Below are the code and all the weights of a small trained network. Each question names an input and a target symbol and asks about switching units off, where a switched-off unit gives its printed mean instead of its output.

import numpy as np


def w(rows, s, z=0):
    codes = np.array(rows[::2]) - 128.0
    scale = np.full(codes.shape[1], s)
    scale[-1] = z or s
    return codes * scale


def f(y):
    return np.maximum(y, 0)


def softmax(a):
    e = np.exp(a - a.max(-1, keepdims=True))
    return e / e.sum(-1, keepdims=True)


def log_softmax(a):
    a = a - a.max(-1, keepdims=True)
    return a - np.log(np.exp(a).sum(-1, keepdims=True))


def net(x, mask):
    ids = ['ΓΔΣΨαβεζηλμφω'.index(c) for c in x.split()]
    T = len(ids)
    res = E[ids] + P[:T]
    r = res
    for j in range(2):
        rows = slice(2 * j, 2 * j + 2)
        q, k, v = (r @ M[0][rows].T for M in (Q, K, V))
        z = softmax(np.where(np.tri(T) > 0, q @ k.T / 2**0.5, -1e9)) @ v
        o = O[0][rows]
        res = res + np.where(mask[j], z, o[:, -1]) @ o[:, :-1]
    y = f(res @ A[0][:, :-1].T + A[0][:, -1])
    res = res + np.where(mask[2:26], y, B[0][:, -1]) @ B[0][:, :-1]
    return log_softmax(res[-1] @ U[:, :-1].T + U[:, -1])


Q, K, V, O, A, B = {}, {}, {}, {}, {}, {}
E = w([
[145,114,160,160],'Γ',
[184,177,57,153],'Δ',
[166,126,171,69],'Σ',
[227,140,143,148],'Ψ',
[68,129,104,185],'α',
[67,60,67,69],'β',
[133,141,88,134],'ε',
[161,79,85,198],'ζ',
[115,137,56,2],'η',
[116,3,72,116],'λ',
[110,106,137,110],'μ',
[157,187,162,160],'φ',
[76,152,141,66],'ω',
],0.0097)
P = w([
[72,162,237,136],'0',
[126,172,41,28],'1',
[193,14,8,196],'2',
[66,193,251,143],'3',
[116,191,22,35],'4',
[204,29,26,179],'5',
[67,196,254,145],'6',
[114,186,26,37],'7',
[213,44,35,172],'8',
[66,192,253,140],'9',
],0.0049)
Q[0] = w([
[164,247,85,134],'H0',
[99,1,170,124],'H0',
[135,52,33,66],'H1',
[197,31,103,213],'H1',
],0.0083)
K[0] = w([
[179,254,235,149],'H0',
[83,5,23,124],'H0',
[142,74,46,40],'H1',
[213,35,70,202],'H1',
],0.0098)
V[0] = w([
[142,233,174,132],'H0',
[155,225,162,145],'H0',
[176,84,178,242],'H1',
[217,33,3,127],'H1',
],0.0067)
O[0] = w([
[159,219,88,110,249],'H0',
[164,206,79,118,233],'H0',
[150,109,187,254,39],'H1',
[190,31,41,147,39],'H1',
],0.0068,0.0016)
A[0] = w([
[142,140,173,211,178],'N0',
[122,197,126,83,115],'N1',
[58,64,198,72,190],'N2',
[132,136,153,231,166],'N3',
[188,162,213,111,123],'N4',
[90,126,76,113,253],'N5',
[181,161,219,104,104],'N6',
[100,43,131,158,102],'N7',
[164,187,142,131,135],'N8',
[184,173,181,125,123],'N9',
[168,183,137,119,142],'N10',
[207,90,88,133,83],'N11',
[28,166,176,96,121],'N12',
[145,139,178,212,180],'N13',
[137,182,130,77,111],'N14',
[119,197,126,86,113],'N15',
[162,116,216,147,182],'N16',
[141,168,254,119,120],'N17',
[205,106,88,99,88],'N18',
[42,171,181,94,112],'N19',
[153,137,184,205,180],'N20',
[38,160,211,210,113],'N21',
[167,72,105,223,105],'N22',
[26,137,199,102,144],'N23',
],0.009,0.0049)
B[0] = w([
[65,138,134,51,202],'N0',
[95,180,152,183,233],'N1',
[240,112,1,162,193],'N2',
[48,205,161,69,197],'N3',
[89,6,69,175,196],'N4',
[120,149,38,98,253],'N5',
[89,5,70,181,190],'N6',
[131,128,134,238,166],'N7',
[75,105,94,184,207],'N8',
[79,49,86,163,195],'N9',
[76,129,95,189,209],'N10',
[170,160,223,127,177],'N11',
[221,177,194,159,236],'N12',
[57,126,137,47,204],'N13',
[97,192,154,159,212],'N14',
[96,181,157,188,231],'N15',
[127,39,106,66,184],'N16',
[127,2,142,130,228],'N17',
[152,117,227,66,173],'N18',
[204,139,194,170,234],'N19',
[62,110,129,48,202],'N20',
[145,98,222,71,220],'N21',
[93,207,172,165,189],'N22',
[253,136,173,121,222],'N23',
],0.0078,0.0058)
U = w([
[193,96,143,104,184],'Γ',
[159,179,237,33,58],'Δ',
[214,125,88,141,173],'Σ',
[46,184,106,13,182],'Ψ',
[45,175,46,228,185],'α',
[195,248,135,149,105],'β',
[202,130,183,236,3],'ε',
[63,102,205,194,24],'ζ',
[166,52,114,180,132],'η',
[160,57,36,187,122],'λ',
[135,54,118,2,133],'μ',
[67,53,5,80,168],'φ',
[108,149,159,114,135],'ω',
],0.008,0.0049)

Each question gives the input, a string of symbols that net reads in full, and the target symbol t.
The units are the heads (2 rows each of Q, K, V and O) and the neurons (one row each of A and B). Each row of codes is followed by its name. A weight is (code - 128) times the scale printed after its matrix; where a second scale follows, it is the last column's (O, A, B and U).
mask holds one flag per unit, heads first, then neurons. A switched-off unit (its flag False) gives its mean, the last column of its rows in O or B, instead of its output. The means were averaged over made-up inputs and are rounded, as every weight is.
A unit's drop is (log p(t) with every unit on - log p(t) with that unit switched off) / (log p(t) with every unit on - log p(t) with every unit switched off).
The circuit of an input: a set's keep is (log p(t) with only the set's units on - log p(t) with every unit switched off) / (log p(t) with every unit on - log p(t) with every unit switched off). Starting from the 12 units with the biggest drops (on a tie, the unit counted first), units are removed one at a time, each time the one whose removal leaves the highest keep (on an exact tie, the one counted first), for as long as the keep stays at least 0.8.
units of the circuit, in order: the units of the circuit, biggest drop first
unit that matters most: the unit with the biggest drop
top k neurons: the k neurons with the biggest drops, biggest first
which heads matter: for each layer, one digit per head in row order, 1 if its drop is at least 0.15 and else 0, layers parted by /
drop of u: that unit's drop, to one decimal
input φ Ψ β, target λ: units of the circuit, in order	H0, N2, N7
input φ ε Σ Σ φ Γ α ζ ω Γ, target μ: which heads matter	00
input φ α φ Ψ λ, target λ: units of the circuit, in order	H0, N7, N2
input ζ φ ε η β ω, target φ: units of the circuit, in order	H1, N12
input φ φ α β Γ η, target μ: units of the circuit, in order	H1, N18
input Ψ φ Ψ φ ε, target α: which heads matter	10
input Ψ η ω Ψ α φ φ Γ, target α: which heads matter	10
input φ φ Δ, target β: top 2 neurons	N22, N11
input φ η ω Σ α Ψ φ λ λ μ, target Γ: unit that matters most	N2
input φ φ η ω φ Δ, target β: top 3 neurons	N11, N22, N17
input β φ η, target μ: top 2 neurons	N18, N11
input η φ α α ω α φ β ζ, target ζ: top 2 neurons	N7, N22
input Ψ φ φ φ φ α α Ψ, target α: drop of N21	0.1
input φ φ λ Γ α Γ φ Σ, target α: unit that matters most	H0
input η ω ω φ φ ζ φ φ, target α: drop of H0	0.2
input Ψ η μ ω φ φ φ, target ζ: drop of H1	0.5
